Below are the code and all the weights of a small trained network. Each question names an input and a class and asks about switching units off, where a switched-off unit gives its printed mean instead of its output.

import numpy as np


def w(rows, s, z=0):
    codes = np.array(rows[::2]) - 128.0
    scale = np.full(codes.shape[1], s)
    scale[-1] = z or s
    return codes * scale


def norm(h):
    return h / np.sqrt((h * h).mean(-1, keepdims=True) + 1e-5)


def f(y):
    return np.maximum(y, 0)


def log_softmax(a):
    a = a - a.max(-1, keepdims=True)
    return a - np.log(np.exp(a).sum(-1, keepdims=True))


def net(x, mask):
    res = np.array(x, float).reshape(1, 3) / 4 @ E
    u = 0
    for l in range(4):
        y = f(norm(res) @ A[l][:, :-1].T + A[l][:, -1])
        res = res + np.where(mask[u : u + 7], y, B[l][:, -1]) @ B[l][:, :-1]
        u += 7
    return log_softmax(norm(res)[-1] @ U[:, :-1].T + U[:, -1])


A, B = {}, {}
E = w([
[71,191,122,178,157,51,93,92,67],'x0',
[127,222,68,81,139,180,172,210,55],'x1',
[65,132,49,93,9,15,52,180,172],'x2',
],0.012)
A[0] = w([
[178,89,132,114,66,164,174,98,172,7],'0.n0',
[167,134,128,50,49,199,214,177,177,3],'0.n1',
[92,102,161,125,185,254,160,144,165,148],'0.n2',
[128,166,18,134,117,193,148,127,89,66],'0.n3',
[115,243,164,135,138,78,162,148,114,112],'0.n4',
[184,180,59,90,80,197,148,197,137,95],'0.n5',
[170,76,107,129,103,139,111,175,231,104],'0.n6',
],0.0073,0.0053)
B[0] = w([
[89,71,88,116,150,141,96,122,118,162],'0.n0',
[96,122,55,185,153,176,8,142,129,202],'0.n1',
[192,109,111,141,56,134,210,73,97,253],'0.n2',
[141,111,177,61,131,90,107,179,75,191],'0.n3',
[115,57,85,143,143,141,81,165,82,198],'0.n4',
[100,118,201,69,132,71,168,169,92,232],'0.n5',
[97,92,56,137,158,104,83,70,104,210],'0.n6',
],0.013,0.0061)
A[1] = w([
[101,156,104,144,124,169,140,143,174,126],'1.n0',
[159,175,74,100,19,122,173,119,157,44],'1.n1',
[158,83,111,93,156,253,100,207,226,3],'1.n2',
[97,162,70,155,193,157,93,119,137,72],'1.n3',
[109,93,110,136,113,102,137,71,116,142],'1.n4',
[125,163,131,122,112,155,133,139,160,39],'1.n5',
[160,94,92,128,46,133,140,200,174,108],'1.n6',
],0.015,0.0033)
B[1] = w([
[172,130,138,143,120,130,148,125,144,128],'1.n0',
[182,133,142,99,113,80,83,156,109,158],'1.n1',
[69,16,9,180,187,141,129,163,100,179],'1.n2',
[133,110,171,116,84,106,147,109,67,165],'1.n3',
[101,126,172,98,107,133,141,192,93,254],'1.n4',
[118,125,131,117,156,157,117,111,144,128],'1.n5',
[165,90,102,115,119,127,116,167,116,209],'1.n6',
],0.014,0.0076)
A[2] = w([
[106,224,89,113,125,192,168,177,119,12],'2.n0',
[132,127,159,102,144,81,80,150,142,183],'2.n1',
[186,175,140,164,201,174,144,96,148,53],'2.n2',
[74,240,115,209,153,82,98,57,83,4],'2.n3',
[163,82,176,141,95,120,114,157,68,168],'2.n4',
[49,183,68,131,81,170,109,37,97,85],'2.n5',
[111,42,198,174,118,102,106,68,248,72],'2.n6',
],0.018,0.0029)
B[2] = w([
[125,107,213,104,137,133,64,200,120,147],'2.n0',
[182,146,144,147,123,177,185,63,166,186],'2.n1',
[209,142,136,158,59,175,163,104,207,152],'2.n2',
[110,18,59,167,148,141,163,137,55,158],'2.n3',
[73,167,117,121,190,116,94,74,189,254],'2.n4',
[99,154,110,110,180,107,124,104,197,135],'2.n5',
[126,128,207,47,146,130,81,255,73,182],'2.n6',
],0.016,0.018)
A[3] = w([
[106,229,135,65,132,155,155,254,65,54],'3.n0',
[145,166,117,155,20,40,95,152,163,116],'3.n1',
[163,162,162,147,90,172,176,104,122,55],'3.n2',
[95,122,131,190,126,78,171,104,74,62],'3.n3',
[133,64,142,129,122,147,101,130,145,105],'3.n4',
[110,124,63,97,25,72,115,165,183,135],'3.n5',
[63,143,156,192,108,63,179,98,84,2],'3.n6',
],0.018,0.0035)
B[3] = w([
[125,117,247,91,60,44,49,195,114,249],'3.n0',
[192,179,129,167,155,231,241,124,158,172],'3.n1',
[160,173,140,176,117,129,205,123,145,163],'3.n2',
[178,75,16,69,49,193,86,168,163,163],'3.n3',
[141,223,16,186,58,70,126,140,50,182],'3.n4',
[183,120,177,202,176,217,222,57,103,205],'3.n5',
[191,57,82,152,114,154,106,182,62,157],'3.n6',
],0.012,0.013)
U = w([
[131,137,236,76,135,90,60,198,86,204],'0',
[121,40,8,168,157,161,92,104,61,161],'1',
[227,174,178,189,129,196,220,70,161,155],'2',
[57,197,103,108,156,53,75,19,211,118],'3',
[87,140,114,147,67,86,181,133,175,3],'4',
],0.013,0.0047)

Each question gives the input, the list of numbers given to net, and the class t.
The units are the neurons (one row each of A and B). Each row of codes is followed by its name. A weight is (code - 128) times the scale printed after its matrix; where a second scale follows, it is the last column's (A, B and U).
mask holds one flag per neuron, layer by layer. A switched-off neuron (its flag False) gives its mean, the last column of its row in B, instead of its output. The means were averaged over made-up inputs and are rounded, as every weight is.
A unit's drop is (log p(t) with every unit on - log p(t) with that unit switched off) / (log p(t) with every unit on - log p(t) with every unit switched off).
The circuit of an input: a set's keep is (log p(t) with only the set's units on - log p(t) with every unit switched off) / (log p(t) with every unit on - log p(t) with every unit switched off). Starting from the 12 units with the biggest drops (on a tie, the unit counted first), units are removed one at a time, each time the one whose removal leaves the highest keep (on an exact tie, the one counted first), for as long as the keep stays at least 0.8.
units of the circuit, in order: the units of the circuit, biggest drop first
unit that matters most: the unit with the biggest drop
top k neurons: the k neurons with the biggest drops, biggest first
top k neurons in layer l: the k neurons of layer l with the biggest drops, biggest first
drop when u is switched off: that unit's drop, to one decimal
input [-8,-7,-5], class 1: units of the circuit, in order	(1.n2)
input [0,0,-3], class 3: top 3 neurons	(0.n2; 2.n4; 1.n1)
input [-8,3,6], class 1: top 2 neurons	(0.n1; 1.n2)
input [-1,3,-2], class 3: top 4 neurons	(2.n4; 2.n6; 1.n4; 0.n2)
input [2,4,-5], class 2: top 4 neurons	(1.n4; 2.n2; 2.n6; 0.n2)
input [-5,-4,-3], class 1: top 2 neurons	(3.n0; 0.n5)
input [-8,-8,-5], class 0: top 3 neurons in layer 0	(0.n4; 0.n2; 0.n1)
input [6,-3,7], class 2: top 3 neurons	(0.n6; 0.n1; 3.n1)
input [6,5,3], class 1: top 3 neurons	(1.n4; 2.n3; 2.n6)
input [-3,-3,4], class 2: top 2 neurons	(3.n5; 1.n4)
input [3,-1,3], class 3: top 2 neurons in layer 0	(0.n6; 0.n2)
input [-4,7,-7], class 0: top 3 neurons in layer 3	(3.n0; 3.n5; 3.n1)
input [8,-4,8], class 1: top 2 neurons	(2.n3; 0.n2)
input [-3,0,3], class 3: top neuron in layer 1	(1.n3)
input [4,-7,-7], class 0: top 2 neurons	(2.n6; 2.n1)
input [3,-5,6], class 2: top 2 neurons	(1.n4; 2.n1)
input [-1,2,2], class 3: top 2 neurons	(2.n6; 2.n1)
input [3,-1,-3], class 3: top 2 neurons in layer 2	(2.n4; 2.n3)
input [-2,-2,3], class 3: drop when 0.n6 is switched off	0.3
input [3,-3,8], class 2: drop when 0.n2 is switched off	0.0
input [-6,1,8], class 2: unit that matters most	3.n5
input [-4,-8,-5], class 0: drop when 2.n6 is switched off	4.7
